Below is a small trained network, with its code and all its weights. Each question gives an input and a class and asks what happens when units are switched off, that is, made to give their printed mean instead of their output.

import numpy as np


def w(rows, s, z=0):
    codes = np.array(rows[::2]) - 128.0
    scale = np.full(codes.shape[1], s)
    scale[-1] = z or s
    return codes * scale


def f(y):
    return np.maximum(y, 0)


def log_softmax(a):
    a = a - a.max(-1, keepdims=True)
    return a - np.log(np.exp(a).sum(-1, keepdims=True))


def net(x, mask):
    res = np.array(x, float).reshape(1, 7) / 4 @ E
    y = f(res @ A[0][:, :-1].T + A[0][:, -1])
    res = res + np.where(mask, y, B[0][:, -1]) @ B[0][:, :-1]
    return log_softmax(res[-1] @ U[:, :-1].T + U[:, -1])


A, B = {}, {}
E = w([
[185,133,255,152],'x0',
[126,127,129,129],'x1',
[53,34,189,148],'x2',
[196,98,127,65],'x3',
[71,150,153,104],'x4',
[124,129,132,129],'x5',
[122,130,150,71],'x6',
],0.0092)
A[0] = w([
[131,135,96,101,138],'neuron 0',
[145,208,117,146,60],'neuron 1',
[109,89,113,178,183],'neuron 2',
[156,114,132,170,8],'neuron 3',
[64,139,127,188,90],'neuron 4',
[104,56,145,121,23],'neuron 5',
[140,149,167,163,45],'neuron 6',
[138,129,156,132,59],'neuron 7',
[102,106,116,126,1],'neuron 8',
[155,157,186,136,95],'neuron 9',
[136,254,76,129,140],'neuron 10',
[89,41,124,170,10],'neuron 11',
[134,91,90,93,213],'neuron 12',
[117,149,95,135,126],'neuron 13',
[145,87,164,156,9],'neuron 14',
[87,172,134,123,219],'neuron 15',
[140,145,187,122,69],'neuron 16',
[116,110,150,79,200],'neuron 17',
[102,133,76,92,127],'neuron 18',
[64,165,109,111,212],'neuron 19',
[83,121,53,113,93],'neuron 20',
[109,142,104,211,173],'neuron 21',
[150,163,173,149,56],'neuron 22',
[103,118,47,105,120],'neuron 23',
[158,194,123,103,58],'neuron 24',
[132,150,155,132,90],'neuron 25',
[120,118,135,121,49],'neuron 26',
[99,73,162,141,60],'neuron 27',
[129,101,139,45,198],'neuron 28',
[89,118,67,125,35],'neuron 29',
[107,45,162,160,116],'neuron 30',
[138,127,131,201,109],'neuron 31',
[95,88,148,101,101],'neuron 32',
[149,141,156,148,52],'neuron 33',
[152,100,100,81,130],'neuron 34',
[156,164,104,126,43],'neuron 35',
[152,126,178,118,40],'neuron 36',
[96,176,130,158,189],'neuron 37',
[155,158,65,117,69],'neuron 38',
],0.015,0.0057)
B[0] = w([
[149,202,179,171,170],'neuron 0',
[72,45,30,67,176],'neuron 1',
[193,91,105,65,188],'neuron 2',
[120,61,135,129,138],'neuron 3',
[188,119,110,83,189],'neuron 4',
[114,160,60,55,164],'neuron 5',
[54,200,129,143,155],'neuron 6',
[46,157,176,155,141],'neuron 7',
[67,111,146,128,135],'neuron 8',
[65,101,152,200,180],'neuron 9',
[136,61,101,9,244],'neuron 10',
[88,131,60,46,181],'neuron 11',
[164,175,184,165,199],'neuron 12',
[127,212,194,150,166],'neuron 13',
[85,162,126,148,155],'neuron 14',
[187,89,122,115,193],'neuron 15',
[89,94,156,186,166],'neuron 16',
[211,160,138,110,183],'neuron 17',
[85,106,147,186,194],'neuron 18',
[211,140,123,178,213],'neuron 19',
[53,141,145,195,206],'neuron 20',
[236,226,219,125,197],'neuron 21',
[68,129,172,154,163],'neuron 22',
[49,153,188,170,212],'neuron 23',
[75,38,93,77,176],'neuron 24',
[131,139,106,169,145],'neuron 25',
[111,146,124,116,129],'neuron 26',
[123,140,55,141,174],'neuron 27',
[211,153,126,136,201],'neuron 28',
[51,196,129,212,176],'neuron 29',
[117,133,76,71,204],'neuron 30',
[159,143,133,115,167],'neuron 31',
[157,117,48,98,168],'neuron 32',
[42,155,85,130,147],'neuron 33',
[160,190,186,141,177],'neuron 34',
[104,48,129,67,156],'neuron 35',
[57,254,140,158,159],'neuron 36',
[223,146,160,139,187],'neuron 37',
[86,60,151,69,184],'neuron 38',
],0.0069,0.011)
U = w([
[183,140,152,150,255],'0',
[204,143,161,156,213],'1',
[63,71,30,79,20],'2',
[31,130,173,254,5],'3',
],0.0072,0.0069)

Each question gives the input, the list of numbers given to net, and the class t.
The units are the neurons (one row each of A and B). Each row of codes is followed by its name. A weight is (code - 128) times the scale printed after its matrix; where a second scale follows, it is the last column's (A, B and U).
mask holds one flag per neuron, in row order. A switched-off neuron (its flag False) gives its mean, the last column of its row in B, instead of its output. The means were averaged over made-up inputs and are rounded, as every weight is.
A unit's drop is (log p(t) with every unit on - log p(t) with that unit switched off) / (log p(t) with every unit on - log p(t) with every unit switched off).
The circuit of an input: a set's keep is (log p(t) with only the set's units on - log p(t) with every unit switched off) / (log p(t) with every unit on - log p(t) with every unit switched off). Starting from the 12 units with the biggest drops (on a tie, the unit counted first), units are removed one at a time, each time the one whose removal leaves the highest keep (on an exact tie, the one counted first), for as long as the keep stays at least 0.8.
circuit, biggest first: the units of the circuit, biggest drop first
unit that matters most: the unit with the biggest drop
top k neurons: the k neurons with the biggest drops, biggest first
drop of u: that unit's drop, to one decimal
input [7,1,5,-8,5,0,-3], class 1: top 3 neurons : (neuron 4; neuron 21; neuron 37)
input [-8,-2,0,-8,3,-6,-2], class 1: top 3 neurons : (neuron 21; neuron 4; neuron 19)
input [8,4,5,-3,5,-3,2], class 3: circuit, biggest first : (neuron 9; neuron 16)
input [8,-2,-6,-1,1,-8,6], class 3: top neuron : (neuron 9)
input [-2,8,7,-4,-8,0,4], class 2: circuit, biggest first : (neuron 11; neuron 30)
input [1,1,-8,-3,-1,-7,-3], class 2: top 2 neurons : (neuron 1; neuron 10)
input [-1,0,-7,4,-5,-4,4], class 2: circuit, biggest first : (neuron 24; neuron 10)
input [-5,6,-8,-1,-6,-5,0], class 2: top 2 neurons : (neuron 10; neuron 1)
input [7,-8,8,5,8,-1,3], class 2: top 3 neurons : (neuron 30; neuron 5; neuron 32)
input [7,-8,5,-1,-5,0,-5], class 3: top 2 neurons : (neuron 10; neuron 9)
input [-7,-2,5,-3,4,-3,-8], class 0: drop of neuron 19 : 0.3
input [7,-2,-6,5,7,-7,0], class 3: drop of neuron 35 : 0.0
input [-2,7,6,-8,2,4,-7], class 1: drop of neuron 21 : 0.5
input [-2,3,8,5,-7,2,-6], class 2: unit that matters most : neuron 11
